Below are the code and all the weights of a small trained network. Each question names an input and a target symbol and asks about switching units off, where a switched-off unit gives its printed mean instead of its output.

import numpy as np


def w(rows, s, z=0):
    codes = np.array(rows[::2]) - 128.0
    scale = np.full(codes.shape[1], s)
    scale[-1] = z or s
    return codes * scale


def f(y):
    return np.maximum(y, 0)


def softmax(a):
    e = np.exp(a - a.max(-1, keepdims=True))
    return e / e.sum(-1, keepdims=True)


def log_softmax(a):
    a = a - a.max(-1, keepdims=True)
    return a - np.log(np.exp(a).sum(-1, keepdims=True))


def net(x, mask):
    ids = ['δεηθλμξψω'.index(c) for c in x.split()]
    T = len(ids)
    res = E[ids] + P[:T]
    r = res
    for j in range(2):
        rows = slice(2 * j, 2 * j + 2)
        q, k, v = (r @ M[0][rows].T for M in (Q, K, V))
        z = softmax(np.where(np.tri(T) > 0, q @ k.T / 2**0.5, -1e9)) @ v
        o = O[0][rows]
        res = res + np.where(mask[j], z, o[:, -1]) @ o[:, :-1]
    y = f(res @ A[0][:, :-1].T + A[0][:, -1])
    res = res + np.where(mask[2:6], y, B[0][:, -1]) @ B[0][:, :-1]
    return log_softmax(res[-1] @ U[:, :-1].T + U[:, -1])


Q, K, V, O, A, B = {}, {}, {}, {}, {}, {}
E = w([
[169,56,157,146,50,94,105,179,73,171,56],'δ',
[113,114,157,108,203,98,120,113,102,138,171],'ε',
[72,88,225,91,158,182,96,110,179,43,21],'η',
[198,89,121,100,167,71,72,121,103,101,145],'θ',
[58,131,52,72,7,95,161,43,136,149,92],'λ',
[155,79,77,212,122,40,210,76,191,37,197],'μ',
[138,226,176,84,72,197,148,160,155,186,53],'ξ',
[213,85,239,87,135,202,78,82,188,81,66],'ψ',
[98,161,182,70,93,144,136,66,36,172,108],'ω',
],0.012)
P = w([
[104,140,77,143,185,166,15,1,231,85,165],'0',
[151,230,173,116,194,106,47,89,183,51,145],'1',
[136,187,149,138,186,119,75,87,163,83,112],'2',
[134,149,124,146,168,132,102,83,163,111,93],'3',
[111,118,162,106,135,139,117,104,176,134,137],'4',
[130,115,139,112,123,158,127,121,141,121,109],'5',
[123,116,138,87,105,157,137,113,131,131,99],'6',
[129,109,151,71,97,168,152,114,131,143,96],'7',
[133,112,133,69,69,174,165,125,111,139,104],'8',
[121,121,141,52,68,183,186,129,101,153,93],'9',
[142,112,137,46,72,186,202,160,86,154,83],'10',
[142,128,142,31,53,181,193,153,80,168,82],'11',
[148,145,135,27,51,185,192,148,77,145,72],'12',
],0.0048)
Q[0] = w([
[124,119,29,253,145,60,183,231,84,204,208],'head 1',
[149,159,37,167,109,37,192,82,76,135,200],'head 1',
[129,176,207,59,94,222,156,116,150,124,44],'head 2',
[104,217,52,225,174,11,105,176,30,216,232],'head 2',
],0.0073)
K[0] = w([
[207,120,161,223,247,104,52,147,230,11,208],'head 1',
[74,139,71,167,237,93,185,32,214,45,222],'head 1',
[141,185,156,2,54,188,188,175,47,233,57],'head 2',
[152,141,166,219,255,171,49,66,236,8,200],'head 2',
],0.0063)
V[0] = w([
[18,203,172,133,108,199,201,129,255,94,68],'head 1',
[38,159,80,129,157,106,228,60,62,161,208],'head 1',
[163,224,148,157,91,202,115,232,157,220,76],'head 2',
[113,113,35,208,11,88,204,115,221,100,107],'head 2',
],0.0061)
O[0] = w([
[75,254,92,172,89,161,178,123,205,66,66,208],'head 1',
[94,79,124,166,155,188,115,123,82,12,204,118],'head 1',
[118,113,135,183,139,159,51,194,160,167,112,3],'head 2',
[171,156,162,46,127,118,118,210,150,84,121,252],'head 2',
],0.0083,0.0039)
A[0] = w([
[104,171,120,162,110,184,118,174,239,73,68,31],'neuron 1',
[96,184,164,177,128,247,74,127,110,188,78,169],'neuron 2',
[40,212,45,101,129,36,131,115,110,136,96,192],'neuron 3',
[129,114,198,106,184,136,2,212,143,208,94,8],'neuron 4',
],0.0054,0.0016)
B[0] = w([
[118,144,65,107,226,97,34,204,113,158,206,254],'neuron 1',
[110,100,130,191,129,146,87,46,54,99,211,251],'neuron 2',
[43,8,152,52,2,94,95,138,150,98,27,189],'neuron 3',
[171,88,144,238,68,55,126,209,169,122,162,193],'neuron 4',
],0.006,0.0053)
U = w([
[125,52,42,66,192,92,89,123,118,200,171,113],'δ',
[139,49,222,172,102,61,126,191,129,142,55,149],'ε',
[112,117,141,112,145,103,118,143,147,161,158,4],'η',
[195,235,123,131,114,163,165,47,205,198,72,168],'θ',
[52,105,60,83,79,132,112,126,183,109,25,48],'λ',
[138,129,81,225,117,99,216,149,165,54,177,201],'μ',
[148,207,215,3,197,169,89,212,67,120,103,121],'ξ',
[124,158,82,167,178,123,62,184,127,136,192,213],'ψ',
[82,68,195,177,127,210,87,51,45,79,136,129],'ω',
],0.0059,0.003)

Each question gives the input, a string of symbols that net reads in full, and the target symbol t.
The units are the heads (2 rows each of Q, K, V and O) and the neurons (one row each of A and B). Each row of codes is followed by its name. A weight is (code - 128) times the scale printed after its matrix; where a second scale follows, it is the last column's (O, A, B and U).
mask holds one flag per unit, heads first, then neurons. A switched-off unit (its flag False) gives its mean, the last column of its rows in O or B, instead of its output. The means were averaged over made-up inputs and are rounded, as every weight is.
A unit's drop is (log p(t) with every unit on - log p(t) with that unit switched off) / (log p(t) with every unit on - log p(t) with every unit switched off).
The circuit of an input: a set's keep is (log p(t) with only the set's units on - log p(t) with every unit switched off) / (log p(t) with every unit on - log p(t) with every unit switched off). Starting from all 6 units, units are removed one at a time, each time the one whose removal leaves the highest keep (on an exact tie, the one counted first), for as long as the keep stays at least 0.8.
units of the circuit, in order: the units of the circuit, biggest drop first
top k neurons: the k neurons with the biggest drops, biggest first
which heads matter: for each layer, one digit per head in row order, 1 if its drop is at least 0.15 and else 0, layers parted by /
drop of u: that unit's drop, to one decimal
input θ ψ λ μ θ ψ, target ξ: which heads matter	01
input δ θ μ η, target ε: units of the circuit, in order	head 1; neuron 4
input ω μ θ μ θ, target ξ: top 3 neurons	neuron 2; neuron 4; neuron 3
input θ ε θ, target δ: which heads matter	11
input ω μ ε μ η, target ω: which heads matter	11
input θ ω θ δ μ μ ψ η ψ η, target ε: units of the circuit, in order	head 1; neuron 4; head 2
input ω η μ μ ψ ε ω ψ ε ξ μ ω, target ω: which heads matter	01
input η ψ η θ ξ ξ λ ω, target ω: units of the circuit, in order	head 2; neuron 2; head 1
input μ θ μ η, target λ: top neuron	neuron 3
input η δ θ θ θ μ ε θ θ δ ξ, target ψ: units of the circuit, in order	head 2; neuron 1; neuron 2
input ξ ξ η θ ξ μ η ε, target λ: which heads matter	10
input ψ ψ ψ μ μ μ μ μ η ψ δ θ ψ, target ε: units of the circuit, in order	head 1; neuron 4; head 2
input μ μ θ δ μ μ ψ μ ψ ε ε ψ, target ε: top 2 neurons	neuron 4; neuron 1
input μ μ ε, target ξ: units of the circuit, in order	head 2
input ω θ μ θ ξ ε ε η, target ψ: drop of head 2	0.8
input λ ψ η ψ, target ξ: drop of head 2	0.8
input μ ξ ε η μ λ μ η, target ξ: drop of neuron 1	0.2
